Below is a small trained network, with its code and all its weights. Each question gives an input and a class and asks what happens when units are switched off, that is, made to give their printed mean instead of their output.

import numpy as np


def w(rows, s, z=0):
    codes = np.array(rows[::2]) - 128.0
    scale = np.full(codes.shape[1], s)
    scale[-1] = z or s
    return codes * scale


def norm(h):
    return h / np.sqrt((h * h).mean(-1, keepdims=True) + 1e-5)


def f(y):
    return y / 2 * (1 + np.tanh(0.7978845608 * (y + 0.044715 * y**3)))


def log_softmax(a):
    a = a - a.max(-1, keepdims=True)
    return a - np.log(np.exp(a).sum(-1, keepdims=True))


def net(x, mask):
    res = np.array(x, float).reshape(1, 4) / 4 @ E
    u = 0
    for l in range(3):
        y = f(norm(res) @ A[l][:, :-1].T + A[l][:, -1])
        res = res + np.where(mask[u : u + 6], y, B[l][:, -1]) @ B[l][:, :-1]
        u += 6
    return log_softmax(norm(res)[-1] @ U[:, :-1].T + U[:, -1])


A, B = {}, {}
E = w([
[49,94,233,178,154,96,85,177],'x0',
[138,184,144,119,103,189,78,111],'x1',
[117,239,56,175,64,2,5,108],'x2',
[117,38,96,151,58,243,194,208],'x3',
],0.0055)
A[0] = w([
[105,111,58,146,151,128,97,152,150],'L0N1',
[25,106,152,209,63,118,113,129,23],'L0N2',
[124,129,254,178,225,101,95,139,6],'L0N3',
[160,196,125,144,129,137,125,113,166],'L0N4',
[169,95,96,202,143,100,65,130,112],'L0N5',
[131,104,139,67,78,104,140,228,47],'L0N6',
],0.007,0.0017)
B[0] = w([
[165,182,112,177,74,143,70,107,157],'L0N1',
[69,177,132,159,141,185,154,2,220],'L0N2',
[246,122,106,88,96,137,90,220,253],'L0N3',
[105,92,56,76,125,70,219,155,178],'L0N4',
[167,134,59,171,154,121,188,45,174],'L0N5',
[80,108,69,119,122,231,166,195,152],'L0N6',
],0.0065,0.0035)
A[1] = w([
[101,67,225,136,134,130,170,128,14],'L1N1',
[84,92,86,134,72,171,116,113,224],'L1N2',
[136,48,18,143,84,140,34,136,50],'L1N3',
[242,91,168,41,219,88,135,92,101],'L1N4',
[149,195,177,155,174,3,70,126,46],'L1N5',
[14,78,144,199,113,121,70,156,250],'L1N6',
],0.0057,0.0012)
B[1] = w([
[107,173,138,80,23,95,76,154,177],'L1N1',
[156,189,56,135,100,123,202,152,205],'L1N2',
[171,129,83,167,73,121,99,127,177],'L1N3',
[55,154,60,116,195,248,70,107,233],'L1N4',
[133,49,254,91,49,134,163,115,253],'L1N5',
[88,170,178,196,243,104,86,102,188],'L1N6',
],0.0064,0.0033)
A[2] = w([
[48,172,119,84,165,180,128,25,251],'L2N1',
[179,160,121,84,122,90,103,126,59],'L2N2',
[207,135,177,137,113,170,255,113,221],'L2N3',
[79,173,176,26,237,174,111,155,162],'L2N4',
[166,8,103,130,210,162,104,103,164],'L2N5',
[218,88,72,132,159,32,112,46,35],'L2N6',
],0.0064,0.0021)
B[2] = w([
[91,57,132,154,171,103,192,56,231],'L2N1',
[30,77,118,22,185,101,135,171,148],'L2N2',
[166,58,189,133,106,2,154,110,212],'L2N3',
[122,175,89,216,128,123,97,155,254],'L2N4',
[182,220,92,117,184,156,89,59,182],'L2N5',
[71,167,158,40,153,167,118,182,204],'L2N6',
],0.0076,0.004)
U = w([
[69,173,81,186,199,167,150,10,254],'0',
[170,164,127,115,180,185,41,190,113],'1',
[58,175,100,28,135,72,141,80,52],'2',
[110,127,212,127,79,57,79,109,131],'3',
[194,68,130,122,94,138,202,123,158],'4',
[54,104,202,197,106,169,159,231,24],'5',
[143,177,41,159,30,109,127,149,87],'6',
],0.011,0.0022)

Each question gives the input, the list of numbers given to net, and the class t.
The units are the neurons (one row each of A and B). Each row of codes is followed by its name. A weight is (code - 128) times the scale printed after its matrix; where a second scale follows, it is the last column's (A, B and U).
mask holds one flag per neuron, layer by layer. A switched-off neuron (its flag False) gives its mean, the last column of its row in B, instead of its output. The means were averaged over made-up inputs and are rounded, as every weight is.
A unit's drop is (log p(t) with every unit on - log p(t) with that unit switched off) / (log p(t) with every unit on - log p(t) with every unit switched off).
The circuit of an input: a set's keep is (log p(t) with only the set's units on - log p(t) with every unit switched off) / (log p(t) with every unit on - log p(t) with every unit switched off). Starting from the 12 units with the biggest drops (on a tie, the unit counted first), units are removed one at a time, each time the one whose removal leaves the highest keep (on an exact tie, the one counted first), for as long as the keep stays at least 0.8.
units of the circuit, in order: the units of the circuit, biggest drop first
most important unit: the unit with the biggest drop
k most important neurons: the k neurons with the biggest drops, biggest first
top k neurons in layer l: the k neurons of layer l with the biggest drops, biggest first
drop of u: that unit's drop, to one decimal
input [2,3,7,3], class 0: units of the circuit, in order	(L0N2; L0N3)
input [-4,-6,8,-1], class 2: units of the circuit, in order	(L2N6; L2N2)
input [7,-7,-5,-6], class 1: units of the circuit, in order	(L0N3; L1N4)
input [8,-7,-8,-1], class 1: 3 most important neurons	(L0N3; L2N5; L1N5)
input [1,5,-6,-5], class 1: 2 most important neurons	(L0N3; L0N2)
input [6,6,-8,-7], class 1: units of the circuit, in order	(L0N3)
input [4,-5,0,-8], class 1: top 2 neurons in layer 1	(L1N4; L1N1)
input [3,-1,-4,-6], class 1: 2 most important neurons	(L0N3; L1N4)
input [8,4,5,1], class 0: top 2 neurons in layer 1	(L1N6; L1N1)
input [3,-6,8,7], class 0: 3 most important neurons	(L0N2; L0N3; L1N6)
input [0,0,-7,-2], class 0: 2 most important neurons	(L1N4; L2N1)
input [5,1,-3,-7], class 1: 2 most important neurons	(L0N3; L1N4)
input [8,3,3,7], class 0: drop of L0N2	0.4
input [8,3,-6,-8], class 1: most important unit	L0N3
input [7,7,-8,-5], class 1: drop of L0N3	0.6
input [4,1,-2,-8], class 1: drop of L0N3	1.1
input [4,-7,-4,-2], class 1: drop of L0N3	0.3
